Below are the code and all the weights of a small trained network. Each question names an input and a class and asks about switching units off, where a switched-off unit gives its printed mean instead of its output.

import numpy as np


def w(rows, s, z=0):
    codes = np.array(rows[::2]) - 128.0
    scale = np.full(codes.shape[1], s)
    scale[-1] = z or s
    return codes * scale


def norm(h):
    return h / np.sqrt((h * h).mean(-1, keepdims=True) + 1e-5)


def f(y):
    return y / 2 * (1 + np.tanh(0.7978845608 * (y + 0.044715 * y**3)))


def log_softmax(a):
    a = a - a.max(-1, keepdims=True)
    return a - np.log(np.exp(a).sum(-1, keepdims=True))


def net(x, mask):
    res = np.array(x, float).reshape(1, 4) / 4 @ E
    u = 0
    for l in range(2):
        y = f(norm(res) @ A[l][:, :-1].T + A[l][:, -1])
        res = res + np.where(mask[u : u + 11], y, B[l][:, -1]) @ B[l][:, :-1]
        u += 11
    return log_softmax(norm(res)[-1] @ U[:, :-1].T + U[:, -1])


A, B = {}, {}
E = w([
[147,135,62,213,161,138,62],'x0',
[129,129,120,129,130,125,136],'x1',
[95,83,68,51,98,210,118],'x2',
[182,133,159,163,2,127,149],'x3',
],0.0074)
A[0] = w([
[172,112,189,199,137,33,168,84],'0.n1',
[121,83,114,77,244,160,134,78],'0.n2',
[114,145,180,141,254,49,147,179],'0.n3',
[130,132,145,95,99,103,111,119],'0.n4',
[141,178,121,123,107,111,132,134],'0.n5',
[121,104,117,129,147,125,146,107],'0.n6',
[135,106,115,111,140,119,134,147],'0.n7',
[124,123,113,152,163,98,100,60],'0.n8',
[97,158,141,94,168,92,161,58],'0.n9',
[119,127,199,125,175,99,127,2],'0.n10',
[120,116,71,204,130,118,57,182],'0.n11',
],0.011,0.003)
B[0] = w([
[84,238,154,89,146,106,75,242],'0.n1',
[90,243,147,104,134,94,84,209],'0.n2',
[205,7,107,117,90,167,204,254],'0.n3',
[125,163,38,61,193,146,229,141],'0.n4',
[49,65,136,61,171,229,59,143],'0.n5',
[156,137,198,141,120,124,111,128],'0.n6',
[168,158,205,168,100,111,147,134],'0.n7',
[135,126,138,152,201,139,169,147],'0.n8',
[138,132,136,107,7,116,17,160],'0.n9',
[121,119,18,103,89,76,43,157],'0.n10',
[198,154,71,162,153,196,102,211],'0.n11',
],0.011,0.0089)
A[1] = w([
[192,70,91,191,157,112,104,91],'1.n1',
[93,95,89,203,103,153,111,128],'1.n2',
[144,22,135,190,184,129,154,85],'1.n3',
[44,29,162,155,96,138,193,139],'1.n4',
[119,35,91,150,83,65,99,112],'1.n5',
[122,27,85,197,73,110,39,6],'1.n6',
[88,100,72,76,225,129,110,97],'1.n7',
[101,39,202,49,77,59,95,77],'1.n8',
[11,180,214,79,150,12,113,63],'1.n9',
[145,149,121,100,102,130,74,146],'1.n10',
[29,235,144,202,173,132,35,56],'1.n11',
],0.012,0.0023)
B[1] = w([
[50,92,170,90,94,96,146,194],'1.n1',
[96,200,133,63,105,71,137,147],'1.n2',
[111,62,197,71,132,119,140,144],'1.n3',
[96,46,193,119,179,120,95,142],'1.n4',
[170,191,106,171,183,128,146,154],'1.n5',
[88,176,143,158,142,178,98,167],'1.n6',
[163,138,168,170,87,106,139,142],'1.n7',
[185,152,114,180,143,77,135,208],'1.n8',
[17,135,106,117,105,252,74,254],'1.n9',
[101,110,143,165,163,116,155,208],'1.n10',
[245,98,118,149,130,25,185,248],'1.n11',
],0.016,0.009)
U = w([
[253,163,95,182,140,40,133,2],'0',
[45,191,100,112,87,202,73,217],'1',
[137,20,191,79,147,138,149,90],'2',
],0.013,0.00074)

Each question gives the input, the list of numbers given to net, and the class t.
The units are the neurons (one row each of A and B). Each row of codes is followed by its name. A weight is (code - 128) times the scale printed after its matrix; where a second scale follows, it is the last column's (A, B and U).
mask holds one flag per neuron, layer by layer. A switched-off neuron (its flag False) gives its mean, the last column of its row in B, instead of its output. The means were averaged over made-up inputs and are rounded, as every weight is.
A unit's drop is (log p(t) with every unit on - log p(t) with that unit switched off) / (log p(t) with every unit on - log p(t) with every unit switched off).
The circuit of an input: a set's keep is (log p(t) with only the set's units on - log p(t) with every unit switched off) / (log p(t) with every unit on - log p(t) with every unit switched off). Starting from the 12 units with the biggest drops (on a tie, the unit counted first), units are removed one at a time, each time the one whose removal leaves the highest keep (on an exact tie, the one counted first), for as long as the keep stays at least 0.8.
circuit, biggest first: the units of the circuit, biggest drop first
unit that matters most: the unit with the biggest drop
k most important neurons of layer l: the k neurons of layer l with the biggest drops, biggest first
drop of u: that unit's drop, to one decimal
input [2,7,5,-6], class 0: unit that matters most => 1.n11
input [-5,-8,3,6], class 2: circuit, biggest first => (0.n1 1.n9 1.n11)
input [-8,2,6,8], class 2: circuit, biggest first => (0.n1 1.n11 1.n9)
input [-8,4,7,5], class 2: 2 most important neurons of layer 0 => (0.n1 0.n2)
input [2,-1,0,-8], class 2: circuit, biggest first => (0.n3 1.n9 1.n11)
input [-1,-4,-1,-6], class 0: 2 most important neurons of layer 0 => (0.n2 0.n3)
input [-3,5,3,5], class 2: 3 most important neurons of layer 0 => (0.n1 0.n2 0.n11)
input [-3,7,4,6], class 2: 2 most important neurons of layer 1 => (1.n4 1.n9)
input [-7,8,8,6], class 2: 3 most important neurons of layer 1 => (1.n4 1.n9 1.n11)
input [-5,7,-7,1], class 1: 2 most important neurons of layer 0 => (0.n1 0.n11)
input [1,6,-7,-4], class 2: 3 most important neurons of layer 1 => (1.n1 1.n9 1.n11)
input [1,5,1,5], class 1: 2 most important neurons of layer 1 => (1.n11 1.n8)
input [-4,-8,-7,4], class 1: drop of 1.n9 => 1.6
input [-7,5,-6,3], class 1: unit that matters most => 0.n1
input [5,5,-8,-5], class 2: drop of 0.n3 => 1.0
input [5,-7,8,0], class 0: drop of 0.n3 => 1.9
input [-2,-8,-7,3], class 1: drop of 1.n9 => 1.6
input [8,3,1,7], class 1: 4 most important neurons of layer 1 => (1.n11 1.n1 1.n8 1.n6)
